Below are the code and all the weights of a small trained network. Each question names an input and a target symbol and asks about switching units off, where a switched-off unit gives its printed mean instead of its output.

import numpy as np


def w(rows, s, z=0):
    codes = np.array(rows[::2]) - 128.0
    scale = np.full(codes.shape[1], s)
    scale[-1] = z or s
    return codes * scale


def norm(h):
    return h / np.sqrt((h * h).mean(-1, keepdims=True) + 1e-5)


def f(y):
    return np.maximum(y, 0)


def softmax(a):
    e = np.exp(a - a.max(-1, keepdims=True))
    return e / e.sum(-1, keepdims=True)


def log_softmax(a):
    a = a - a.max(-1, keepdims=True)
    return a - np.log(np.exp(a).sum(-1, keepdims=True))


def net(x, mask):
    ids = ['βζηθλμξπσφψ'.index(c) for c in x.split()]
    T = len(ids)
    res = E[ids] + P[:T]
    u = 0
    for l in range(2):
        q, k, v = (norm(res) @ M[l].T for M in (Q, K, V))
        z = softmax(np.where(np.tri(T) > 0, q @ k.T / 3**0.5, -1e9)) @ v
        res = res + np.where(mask[u], z, O[l][:, -1]) @ O[l][:, :-1]
        u += 1
        y = f(norm(res) @ A[l][:, :-1].T + A[l][:, -1])
        res = res + np.where(mask[u : u + 16], y, B[l][:, -1]) @ B[l][:, :-1]
        u += 16
    return log_softmax(norm(res)[-1] @ U[:, :-1].T + U[:, -1])


Q, K, V, O, A, B = {}, {}, {}, {}, {}, {}
E = w([
[50,27,122,175,140,95,87,67,90,123],'β',
[192,69,106,157,125,194,93,167,71,127],'ζ',
[143,96,123,60,96,69,194,137,186,151],'η',
[130,174,159,130,88,141,70,87,153,191],'θ',
[140,135,143,84,217,161,166,89,100,94],'λ',
[181,151,134,158,99,45,174,126,63,137],'μ',
[124,170,121,35,58,150,101,126,79,151],'ξ',
[102,69,158,138,94,94,128,194,143,168],'π',
[136,60,167,6,104,145,64,81,148,64],'σ',
[60,148,203,154,65,179,175,153,78,149],'φ',
[122,109,113,155,25,185,170,96,154,111],'ψ',
],0.021)
P = w([
[152,228,134,176,221,72,67,127,217,87],'0',
[135,67,171,171,136,120,149,35,134,254],'1',
[150,68,176,147,130,154,139,30,146,250],'2',
[121,104,98,161,105,111,113,86,128,148],'3',
[113,106,110,118,80,131,112,88,130,165],'4',
[121,112,122,120,86,111,114,75,119,163],'5',
[138,107,134,111,70,94,117,86,109,141],'6',
[131,90,156,92,68,97,99,85,114,134],'7',
[128,104,151,88,55,101,96,79,113,160],'8',
[152,78,163,80,64,93,88,62,116,167],'9',
[142,100,167,81,43,98,111,69,101,168],'10',
],0.0087)
Q[0] = w([
[85,150,166,129,126,134,119,115,135,101],'L0H0',
[63,195,2,172,153,80,101,210,157,89],'L0H0',
[136,216,85,154,171,141,114,200,201,76],'L0H0',
],0.0061)
K[0] = w([
[122,171,87,74,102,118,129,142,91,153],'L0H0',
[169,68,101,104,86,158,186,13,112,253],'L0H0',
[224,25,99,102,76,142,187,70,18,234],'L0H0',
],0.0051)
V[0] = w([
[40,53,154,224,97,49,170,120,108,43],'L0H0',
[158,4,66,142,162,118,57,3,125,192],'L0H0',
[206,117,118,190,239,90,102,219,95,132],'L0H0',
],0.0061)
O[0] = w([
[67,178,158,116,209,142,99,136,196,143,111],'L0H0',
[78,179,182,173,44,129,115,166,169,5,253],'L0H0',
[77,166,90,73,94,65,83,131,109,119,131],'L0H0',
],0.013,0.0015)
A[0] = w([
[112,91,161,64,152,204,106,154,171,143,128],'L0N0',
[88,151,50,117,190,106,80,177,98,162,53],'L0N1',
[125,132,85,126,104,124,85,111,65,145,31],'L0N2',
[178,89,203,209,210,137,192,99,180,170,3],'L0N3',
[169,198,110,144,193,101,162,151,54,130,81],'L0N4',
[68,112,113,173,108,44,142,105,71,105,130],'L0N5',
[201,142,99,103,108,170,184,151,97,104,3],'L0N6',
[13,136,72,179,108,188,218,141,99,176,152],'L0N7',
[164,74,67,107,110,65,182,131,125,130,47],'L0N8',
[104,146,16,149,102,168,179,107,191,123,125],'L0N9',
[87,116,159,179,143,81,155,254,73,193,167],'L0N10',
[28,183,122,120,104,119,80,217,154,61,47],'L0N11',
[132,110,120,162,94,142,191,132,152,54,92],'L0N12',
[81,135,134,203,173,187,73,171,28,119,177],'L0N13',
[137,145,130,47,144,126,207,151,148,80,147],'L0N14',
[139,124,134,112,164,179,166,92,133,98,70],'L0N15',
],0.0085,0.0037)
B[0] = w([
[179,185,138,96,127,175,142,154,184,69,210],'L0N0',
[158,48,69,102,146,157,128,50,147,89,167],'L0N1',
[102,150,83,96,76,150,109,119,161,53,199],'L0N2',
[214,186,214,87,77,164,143,226,100,151,215],'L0N3',
[110,151,142,126,177,177,125,75,63,88,163],'L0N4',
[107,154,241,73,76,121,96,190,41,177,255],'L0N5',
[78,155,86,84,84,178,159,61,100,68,169],'L0N6',
[240,78,179,28,79,89,122,54,93,110,205],'L0N7',
[58,104,72,129,59,113,171,168,126,46,201],'L0N8',
[212,148,147,123,100,3,114,51,121,95,164],'L0N9',
[225,91,171,54,230,143,93,112,155,151,216],'L0N10',
[184,102,34,136,56,134,161,250,213,205,237],'L0N11',
[102,89,223,184,201,108,61,109,100,82,208],'L0N12',
[7,147,183,74,34,247,193,172,190,46,220],'L0N13',
[80,196,127,148,137,190,223,113,126,68,180],'L0N14',
[196,88,132,136,155,168,97,82,126,127,159],'L0N15',
],0.0064,0.0043)
Q[1] = w([
[129,140,60,205,232,88,128,191,159,121],'L1H0',
[84,129,128,2,134,195,176,137,101,146],'L1H0',
[152,95,183,84,95,157,155,127,131,146],'L1H0',
],0.0066)
K[1] = w([
[62,27,220,149,67,160,145,102,76,124],'L1H0',
[119,172,124,122,176,71,20,168,131,167],'L1H0',
[139,253,16,121,114,59,72,96,173,48],'L1H0',
],0.0057)
V[1] = w([
[129,99,84,48,75,64,153,101,32,114],'L1H0',
[137,130,125,191,219,186,51,31,59,193],'L1H0',
[185,67,137,130,209,254,134,135,120,4],'L1H0',
],0.0066)
O[1] = w([
[93,229,145,186,193,228,43,233,172,96,209],'L1H0',
[132,127,124,151,5,143,56,107,223,175,3],'L1H0',
[2,83,130,62,95,163,116,172,65,226,110],'L1H0',
],0.0083,0.005)
A[1] = w([
[91,107,153,127,96,129,177,83,63,179,110],'L1N0',
[105,107,132,138,120,119,138,94,134,144,100],'L1N1',
[133,126,160,160,221,161,174,83,99,84,33],'L1N2',
[137,110,1,74,139,138,113,139,88,152,47],'L1N3',
[147,92,94,96,210,139,135,61,94,209,84],'L1N4',
[173,101,35,197,153,149,150,101,199,132,91],'L1N5',
[162,200,144,167,136,111,91,140,171,122,200],'L1N6',
[173,55,178,153,156,87,95,182,180,122,28],'L1N7',
[74,123,54,119,152,73,128,82,144,122,40],'L1N8',
[107,109,120,112,63,144,111,150,137,161,110],'L1N9',
[155,87,47,156,134,118,154,70,134,198,5],'L1N10',
[146,145,129,208,125,142,122,141,34,191,87],'L1N11',
[56,152,178,101,202,154,100,203,147,137,29],'L1N12',
[92,167,197,129,167,67,121,90,141,162,88],'L1N13',
[102,128,101,132,100,84,128,69,174,126,101],'L1N14',
[132,148,133,80,184,42,110,65,149,154,76],'L1N15',
],0.0094,0.0027)
B[1] = w([
[85,136,152,152,170,105,87,117,138,98,255],'L1N0',
[109,127,153,133,126,140,130,135,145,140,147],'L1N1',
[119,159,85,135,129,144,141,52,112,142,215],'L1N2',
[94,84,125,149,74,134,141,158,146,127,174],'L1N3',
[144,148,106,142,138,71,157,181,109,152,209],'L1N4',
[132,99,164,155,142,152,142,109,128,82,147],'L1N5',
[101,149,192,143,120,128,108,129,144,122,247],'L1N6',
[151,106,56,134,114,98,135,77,122,207,183],'L1N7',
[122,65,173,115,103,138,132,123,136,137,140],'L1N8',
[125,163,109,145,106,99,101,116,164,108,244],'L1N9',
[107,150,85,188,151,75,134,143,124,112,153],'L1N10',
[99,139,123,131,141,155,104,182,180,52,194],'L1N11',
[126,141,106,151,169,130,132,103,126,210,222],'L1N12',
[89,137,113,114,162,162,151,180,182,76,177],'L1N13',
[90,115,103,130,113,165,114,98,158,112,168],'L1N14',
[166,64,153,72,98,151,150,142,163,6,181],'L1N15',
],0.011,0.004)
U = w([
[4,73,138,147,126,97,81,97,104,140,156],'β',
[132,83,99,173,99,220,113,190,140,105,92],'ζ',
[64,128,122,116,106,84,227,127,215,106,96],'η',
[103,194,182,173,125,136,92,88,242,145,127],'θ',
[105,157,105,137,174,148,156,48,109,156,206],'λ',
[151,168,152,125,150,47,87,175,69,88,147],'μ',
[80,199,57,54,32,95,97,110,81,164,184],'ξ',
[163,97,129,116,122,87,117,142,147,191,196],'π',
[143,80,136,26,159,115,47,96,185,70,62],'σ',
[113,124,254,66,76,170,164,113,116,185,2],'φ',
[177,110,140,202,44,88,132,33,122,105,159],'ψ',
],0.0057,0.0037)

Each question gives the input, a string of symbols that net reads in full, and the target symbol t.
The units are the heads (3 rows each of Q, K, V and O) and the neurons (one row each of A and B). Each row of codes is followed by its name. A weight is (code - 128) times the scale printed after its matrix; where a second scale follows, it is the last column's (O, A, B and U).
mask holds one flag per unit, layer by layer, with each layer's heads first. A switched-off unit (its flag False) gives its mean, the last column of its rows in O or B, instead of its output. The means were averaged over made-up inputs and are rounded, as every weight is.
A unit's drop is (log p(t) with every unit on - log p(t) with that unit switched off) / (log p(t) with every unit on - log p(t) with every unit switched off).
The circuit of an input: a set's keep is (log p(t) with only the set's units on - log p(t) with every unit switched off) / (log p(t) with every unit on - log p(t) with every unit switched off). Starting from the 12 units with the biggest drops (on a tie, the unit counted first), units are removed one at a time, each time the one whose removal leaves the highest keep (on an exact tie, the one counted first), for as long as the keep stays at least 0.8.
circuit, biggest first: the units of the circuit, biggest drop first
unit that matters most: the unit with the biggest drop
k most important neurons: the k neurons with the biggest drops, biggest first
k most important neurons of layer l: the k neurons of layer l with the biggest drops, biggest first
drop of u: that unit's drop, to one decimal
input η λ φ μ ψ ζ, target λ: circuit, biggest first => [L1H0, L1N2]
input θ ζ λ, target ψ: circuit, biggest first => [L1H0, L0N13]
input λ ψ ζ β ζ λ ζ σ σ ζ η, target ξ: circuit, biggest first => [L1H0, L1N9]
input θ λ ψ β ψ, target ψ: unit that matters most => L0N7
input ξ ζ λ, target ζ: circuit, biggest first => [L0H0, L1H0, L1N11]
input ψ ζ ξ λ η π, target π: circuit, biggest first => [L0N10, L1N7]
input π π μ λ β ζ θ β β, target σ: circuit, biggest first => [L0H0, L1N15]
input ζ η ζ η ξ η η, target μ: circuit, biggest first => [L1H0, L0H0]
input φ θ β ζ π, target π: circuit, biggest first => [L0H0, L1N4]
input ψ β μ ψ φ ζ β ξ η, target φ: circuit, biggest first => [L0H0, L0N3, L1H0]
input η π σ φ ξ φ β, target λ: 2 most important neurons of layer 1 => [L1N2, L1N12]
input θ β ζ β, target ψ: circuit, biggest first => [L1H0, L0N7]
input μ θ λ θ σ μ β ζ η, target θ: circuit, biggest first => [L1H0, L0H0]
input η ψ θ, target λ: circuit, biggest first => [L1H0]
input ψ σ ζ, target φ: 2 most important neurons of layer 0 => [L0N3, L0N13]
input β θ φ, target η: circuit, biggest first => [L0H0, L1H0, L0N11]
input π ψ φ ξ β φ ψ ψ π ζ, target σ: 2 most important neurons of layer 0 => [L0N11, L0N13]
input θ φ θ ζ ψ φ θ, target ψ: 2 most important neurons => [L0N12, L0N5]
input η β η β ζ φ μ θ, target λ: 2 most important neurons of layer 1 => [L1N2, L1N12]
input θ φ θ ξ, target ψ: unit that matters most => L1H0
input η π ξ, target λ: 3 most important neurons => [L1N2, L0N8, L0N11]
input φ μ μ μ μ π φ θ λ η, target π: 2 most important neurons => [L0N3, L1N4]
input ξ θ φ σ, target ζ: drop of L0N8 => 0.1
input μ ψ ξ ζ φ θ β λ ξ, target θ: drop of L0N13 => 0.0
input ξ θ β, target ζ: drop of L0H0 => 1.2
input ξ μ σ ψ μ, target ζ: drop of L1N11 => 0.2
input θ θ β π ζ ζ σ θ θ ζ, target ψ: most important neuron => [L0N13]
